Here is a tiny trained network, its code and every weight. The questions are about switching its units off for an input and a class, where a switched-off unit gives its printed mean instead of its output.

import numpy as np


def w(rows, s, z=0):
    codes = np.array(rows[::2]) - 128.0
    scale = np.full(codes.shape[1], s)
    scale[-1] = z or s
    return codes * scale


def norm(h):
    return h / np.sqrt((h * h).mean(-1, keepdims=True) + 1e-5)


def f(y):
    return np.maximum(y, 0)


def log_softmax(a):
    a = a - a.max(-1, keepdims=True)
    return a - np.log(np.exp(a).sum(-1, keepdims=True))


def net(x, mask):
    res = np.array(x, float).reshape(1, 6) / 4 @ E
    u = 0
    for l in range(4):
        y = f(norm(res) @ A[l][:, :-1].T + A[l][:, -1])
        res = res + np.where(mask[u : u + 6], y, B[l][:, -1]) @ B[l][:, :-1]
        u += 6
    return log_softmax(norm(res)[-1] @ U[:, :-1].T + U[:, -1])


A, B = {}, {}
E = w([
[111,245,168],'x0',
[36,89,120],'x1',
[128,129,128],'x2',
[152,98,252],'x3',
[128,126,129],'x4',
[129,127,130],'x5',
],0.0038)
A[0] = w([
[61,203,135,84],'L0N0',
[50,80,185,126],'L0N1',
[28,136,133,78],'L0N2',
[17,84,128,11],'L0N3',
[1,117,137,4],'L0N4',
[130,130,133,93],'L0N5',
],0.0075,0.0033)
B[0] = w([
[53,208,204,224],'L0N0',
[216,115,205,253],'L0N1',
[191,174,107,208],'L0N2',
[248,119,52,204],'L0N3',
[254,191,53,199],'L0N4',
[124,95,126,128],'L0N5',
],0.0064,0.0025)
A[1] = w([
[108,126,128,17],'L1N0',
[139,30,99,88],'L1N1',
[111,50,105,154],'L1N2',
[149,37,94,8],'L1N3',
[58,159,2,121],'L1N4',
[206,153,136,14],'L1N5',
],0.0095,0.0013)
B[1] = w([
[140,133,153,128],'L1N0',
[87,232,142,224],'L1N1',
[112,243,179,190],'L1N2',
[124,203,135,218],'L1N3',
[180,30,255,254],'L1N4',
[141,79,52,224],'L1N5',
],0.008,0.004)
A[2] = w([
[44,187,164,82],'L2N0',
[207,124,37,194],'L2N1',
[156,3,239,201],'L2N2',
[214,135,83,174],'L2N3',
[95,73,96,6],'L2N4',
[30,193,141,133],'L2N5',
],0.0056,0.0018)
B[2] = w([
[102,145,144,176],'L2N0',
[135,144,3,197],'L2N1',
[122,27,134,253],'L2N2',
[167,109,42,208],'L2N3',
[178,127,147,128],'L2N4',
[103,195,177,178],'L2N5',
],0.0054,0.0042)
A[3] = w([
[70,86,126,7],'L3N0',
[109,54,181,85],'L3N1',
[150,2,172,180],'L3N2',
[89,35,174,80],'L3N3',
[170,126,157,173],'L3N4',
[121,118,75,80],'L3N5',
],0.0058,0.0011)
B[3] = w([
[167,106,184,129],'L3N0',
[59,60,114,189],'L3N1',
[71,12,113,252],'L3N2',
[4,67,129,187],'L3N3',
[160,100,90,197],'L3N4',
[86,176,117,148],'L3N5',
],0.004,0.0033)
U = w([
[102,234,173,127],'0',
[123,38,157,233],'1',
[164,142,10,1],'2',
],0.013,0.00053)

Each question gives the input, the list of numbers given to net, and the class t.
The units are the neurons (one row each of A and B). Each row of codes is followed by its name. A weight is (code - 128) times the scale printed after its matrix; where a second scale follows, it is the last column's (A, B and U).
mask holds one flag per neuron, layer by layer. A switched-off neuron (its flag False) gives its mean, the last column of its row in B, instead of its output. The means were averaged over made-up inputs and are rounded, as every weight is.
A unit's drop is (log p(t) with every unit on - log p(t) with that unit switched off) / (log p(t) with every unit on - log p(t) with every unit switched off).
The circuit of an input: a set's keep is (log p(t) with only the set's units on - log p(t) with every unit switched off) / (log p(t) with every unit on - log p(t) with every unit switched off). Starting from the 12 units with the biggest drops (on a tie, the unit counted first), units are removed one at a time, each time the one whose removal leaves the highest keep (on an exact tie, the one counted first), for as long as the keep stays at least 0.8.
units of the circuit, in order: the units of the circuit, biggest drop first
unit that matters most: the unit with the biggest drop
k most important neurons: the k neurons with the biggest drops, biggest first
top k neurons in layer l: the k neurons of layer l with the biggest drops, biggest first
drop of u: that unit's drop, to one decimal
input [-8,-5,-8,8,-5,6], class 0: 2 most important neurons -> L1N1; L1N2
input [-5,-6,2,-7,4,3], class 1: units of the circuit, in order -> L1N4; L0N1; L0N3
input [5,7,2,-4,0,-3], class 2: unit that matters most -> L0N4
input [6,8,7,-4,0,0], class 2: 3 most important neurons -> L0N4; L0N3; L0N2
input [-6,-6,4,4,7,4], class 0: 2 most important neurons -> L0N4; L1N1
input [-8,-7,4,-3,6,-6], class 0: top 3 neurons in layer 1 -> L1N1; L1N2; L1N3
input [-7,-6,6,6,-3,6], class 0: 4 most important neurons -> L1N4; L1N1; L0N1; L0N4
input [-1,0,-6,-2,-2,2], class 1: units of the circuit, in order -> L0N1; L1N4
input [-1,-6,-4,4,-8,5], class 2: units of the circuit, in order -> L1N4; L1N5
input [-6,2,-8,-8,2,-2], class 1: 3 most important neurons -> L1N4; L0N1; L2N2
input [6,-1,-2,-8,-3,2], class 1: 2 most important neurons -> L1N4; L1N1
input [-3,-4,1,3,2,-3], class 2: 2 most important neurons -> L1N4; L1N5
input [5,-5,6,7,4,8], class 1: 4 most important neurons -> L1N1; L1N3; L1N2; L0N4
input [-1,-5,-3,1,-6,-8], class 2: unit that matters most -> L1N4
input [7,8,3,5,4,-8], class 2: top 4 neurons in layer 0 -> L0N4; L0N2; L0N1; L0N3
input [4,2,7,-6,7,-4], class 1: 2 most important neurons -> L1N4; L1N1
input [7,-8,1,7,1,0], class 2: top 2 neurons in layer 3 -> L3N4; L3N3
input [-3,-5,4,-6,-2,1], class 1: 2 most important neurons -> L1N4; L0N1
input [-8,-1,0,-7,7,-5], class 0: drop of L2N0 -> 0.0
input [-1,-4,8,-8,-7,-7], class 1: drop of L1N4 -> 0.9
input [5,0,2,7,0,0], class 1: most important neuron -> L1N1
input [-5,1,-4,-4,1,5], class 0: drop of L1N1 -> 0.3
input [-6,5,-1,-8,3,1], class 1: 2 most important neurons -> L1N4; L0N1
